Below is a small trained network, with its code and all its weights. Each question gives an input and a target symbol and asks what happens when units are switched off, that is, made to give their printed mean instead of their output.

import numpy as np


def w(rows, s, z=0):
    codes = np.array(rows[::2]) - 128.0
    scale = np.full(codes.shape[1], s)
    scale[-1] = z or s
    return codes * scale


def norm(h):
    return h / np.sqrt((h * h).mean(-1, keepdims=True) + 1e-5)


def f(y):
    return y / 2 * (1 + np.tanh(0.7978845608 * (y + 0.044715 * y**3)))


def softmax(a):
    e = np.exp(a - a.max(-1, keepdims=True))
    return e / e.sum(-1, keepdims=True)


def log_softmax(a):
    a = a - a.max(-1, keepdims=True)
    return a - np.log(np.exp(a).sum(-1, keepdims=True))


def net(x, mask):
    ids = ['ΓΔΦβηθτ'.index(c) for c in x.split()]
    T = len(ids)
    res = E[ids] + P[:T]
    u = 0
    for l in range(2):
        q, k, v = (norm(res) @ M[l].T for M in (Q, K, V))
        z = softmax(np.where(np.tri(T) > 0, q @ k.T / 4**0.5, -1e9)) @ v
        res = res + np.where(mask[u], z, O[l][:, -1]) @ O[l][:, :-1]
        u += 1
        y = f(norm(res) @ A[l][:, :-1].T + A[l][:, -1])
        res = res + np.where(mask[u : u + 8], y, B[l][:, -1]) @ B[l][:, :-1]
        u += 8
    return log_softmax(norm(res)[-1] @ U[:, :-1].T + U[:, -1])


Q, K, V, O, A, B = {}, {}, {}, {}, {}, {}
E = w([
[118,211,65,174],'Γ',
[114,7,104,137],'Δ',
[165,118,176,47],'Φ',
[184,145,155,154],'β',
[67,84,140,203],'η',
[40,225,112,65],'θ',
[132,126,190,155],'τ',
],0.02)
P = w([
[172,247,22,232],'0',
[178,152,55,215],'1',
[146,123,52,186],'2',
[154,149,36,119],'3',
[148,170,40,115],'4',
[135,208,33,85],'5',
[138,196,34,86],'6',
[92,219,2,67],'7',
[141,231,53,86],'8',
[124,219,37,65],'9',
[155,249,73,89],'10',
],0.0027)
Q[0] = w([
[220,211,78,240],'L0H1',
[216,148,97,112],'L0H1',
[2,95,91,100],'L0H1',
[95,173,239,175],'L0H1',
],0.0056)
K[0] = w([
[73,116,248,118],'L0H1',
[112,165,113,79],'L0H1',
[149,160,164,86],'L0H1',
[99,110,149,58],'L0H1',
],0.011)
V[0] = w([
[201,157,3,86],'L0H1',
[148,101,68,123],'L0H1',
[211,59,74,138],'L0H1',
[213,169,254,134],'L0H1',
],0.0068)
O[0] = w([
[158,253,15,83,97],'L0H1',
[146,128,3,191,93],'L0H1',
[191,217,146,138,113],'L0H1',
[200,96,159,94,252],'L0H1',
],0.0046,0.0033)
A[0] = w([
[159,113,115,103,82],'L0N1',
[169,104,98,172,64],'L0N2',
[183,23,85,230,255],'L0N3',
[71,55,2,86,151],'L0N4',
[168,196,165,111,144],'L0N5',
[173,143,86,118,153],'L0N6',
[39,225,76,119,195],'L0N7',
[20,107,53,91,113],'L0N8',
],0.0088,0.0027)
B[0] = w([
[202,153,147,147,123],'L0N1',
[94,186,195,54,141],'L0N2',
[77,209,96,123,253],'L0N3',
[247,248,254,243,172],'L0N4',
[132,98,146,180,212],'L0N5',
[201,105,88,150,163],'L0N6',
[133,63,92,172,234],'L0N7',
[123,137,244,124,168],'L0N8',
],0.0067,0.0052)
Q[1] = w([
[72,182,51,169],'L1H1',
[136,237,146,150],'L1H1',
[153,152,185,222],'L1H1',
[223,134,96,247],'L1H1',
],0.012)
K[1] = w([
[73,121,145,123],'L1H1',
[47,139,42,89],'L1H1',
[105,194,7,170],'L1H1',
[109,192,2,124],'L1H1',
],0.0096)
V[1] = w([
[98,177,175,64],'L1H1',
[60,101,125,20],'L1H1',
[37,39,109,2],'L1H1',
[119,154,153,84],'L1H1',
],0.006)
O[1] = w([
[103,129,214,4,97],'L1H1',
[114,218,84,148,43],'L1H1',
[101,160,150,144,2],'L1H1',
[211,132,254,177,105],'L1H1',
],0.0085,0.0074)
A[1] = w([
[79,127,154,95,58],'L1N1',
[195,83,62,123,146],'L1N2',
[100,94,171,132,114],'L1N3',
[171,77,71,101,195],'L1N4',
[128,71,73,156,9],'L1N5',
[72,83,128,57,201],'L1N6',
[140,131,228,140,68],'L1N7',
[172,119,158,1,60],'L1N8',
],0.012,0.0016)
B[1] = w([
[254,106,226,114,132],'L1N1',
[194,163,148,88,254],'L1N2',
[174,79,106,38,145],'L1N3',
[156,162,170,103,206],'L1N4',
[106,63,185,85,185],'L1N5',
[153,83,233,163,143],'L1N6',
[125,48,136,98,191],'L1N7',
[41,152,65,142,171],'L1N8',
],0.0083,0.006)
U = w([
[126,134,36,151,159],'Γ',
[156,134,177,234,2],'Δ',
[109,153,93,68,138],'Φ',
[254,168,145,98,69],'β',
[66,110,140,192,171],'η',
[94,221,199,146,197],'θ',
[134,21,158,109,146],'τ',
],0.0099,0.0051)

Each question gives the input, a string of symbols that net reads in full, and the target symbol t.
The units are the heads (4 rows each of Q, K, V and O) and the neurons (one row each of A and B). Each row of codes is followed by its name. A weight is (code - 128) times the scale printed after its matrix; where a second scale follows, it is the last column's (O, A, B and U).
mask holds one flag per unit, layer by layer, with each layer's heads first. A switched-off unit (its flag False) gives its mean, the last column of its rows in O or B, instead of its output. The means were averaged over made-up inputs and are rounded, as every weight is.
A unit's drop is (log p(t) with every unit on - log p(t) with that unit switched off) / (log p(t) with every unit on - log p(t) with every unit switched off).
The circuit of an input: a set's keep is (log p(t) with only the set's units on - log p(t) with every unit switched off) / (log p(t) with every unit on - log p(t) with every unit switched off). Starting from the 12 units with the biggest drops (on a tie, the unit counted first), units are removed one at a time, each time the one whose removal leaves the highest keep (on an exact tie, the one counted first), for as long as the keep stays at least 0.8.
units of the circuit, in order: the units of the circuit, biggest drop first
most important unit: the unit with the biggest drop
k most important neurons: the k neurons with the biggest drops, biggest first
k most important neurons of layer l: the k neurons of layer l with the biggest drops, biggest first
drop of u: that unit's drop, to one decimal
input Φ β β τ β η β β β β Δ, target β: units of the circuit, in order	L0H1; L0N4
input β τ β θ Δ, target θ: 3 most important neurons	L0N3; L0N4; L0N7
input Γ τ Γ τ β τ β Γ, target τ: 2 most important neurons of layer 0	L0N3; L0N7
input β β β β θ τ β, target τ: most important unit	L1N7
input η η β τ Δ β θ Δ, target θ: 3 most important neurons of layer 0	L0N4; L0N3; L0N7
input β β θ η, target θ: 3 most important neurons of layer 0	L0N3; L0N7; L0N5
input β β β η τ β, target τ: 2 most important neurons	L1N7; L0N7
input β Δ Δ, target β: 3 most important neurons of layer 0	L0N4; L0N5; L0N3
input τ β Γ β τ τ Φ η Φ Γ Φ, target Φ: 2 most important neurons of layer 0	L0N8; L0N7
input η Γ Δ, target Δ: 2 most important neurons of layer 0	L0N4; L0N3
input Φ θ η, target θ: drop of L0N3	0.5
input Γ Δ τ θ Φ θ θ Δ τ β Φ, target Φ: drop of L1N8	1.2
input Γ Γ β Γ Δ τ τ Γ Γ Δ, target Δ: drop of L1N1	0.0
input η β β Φ τ θ θ Φ β, target θ: drop of L1N8	0.1
input β θ β, target θ: most important neuron of layer 1	L1N2
input β τ θ, target τ: 2 most important neurons of layer 0	L0N7; L0N3
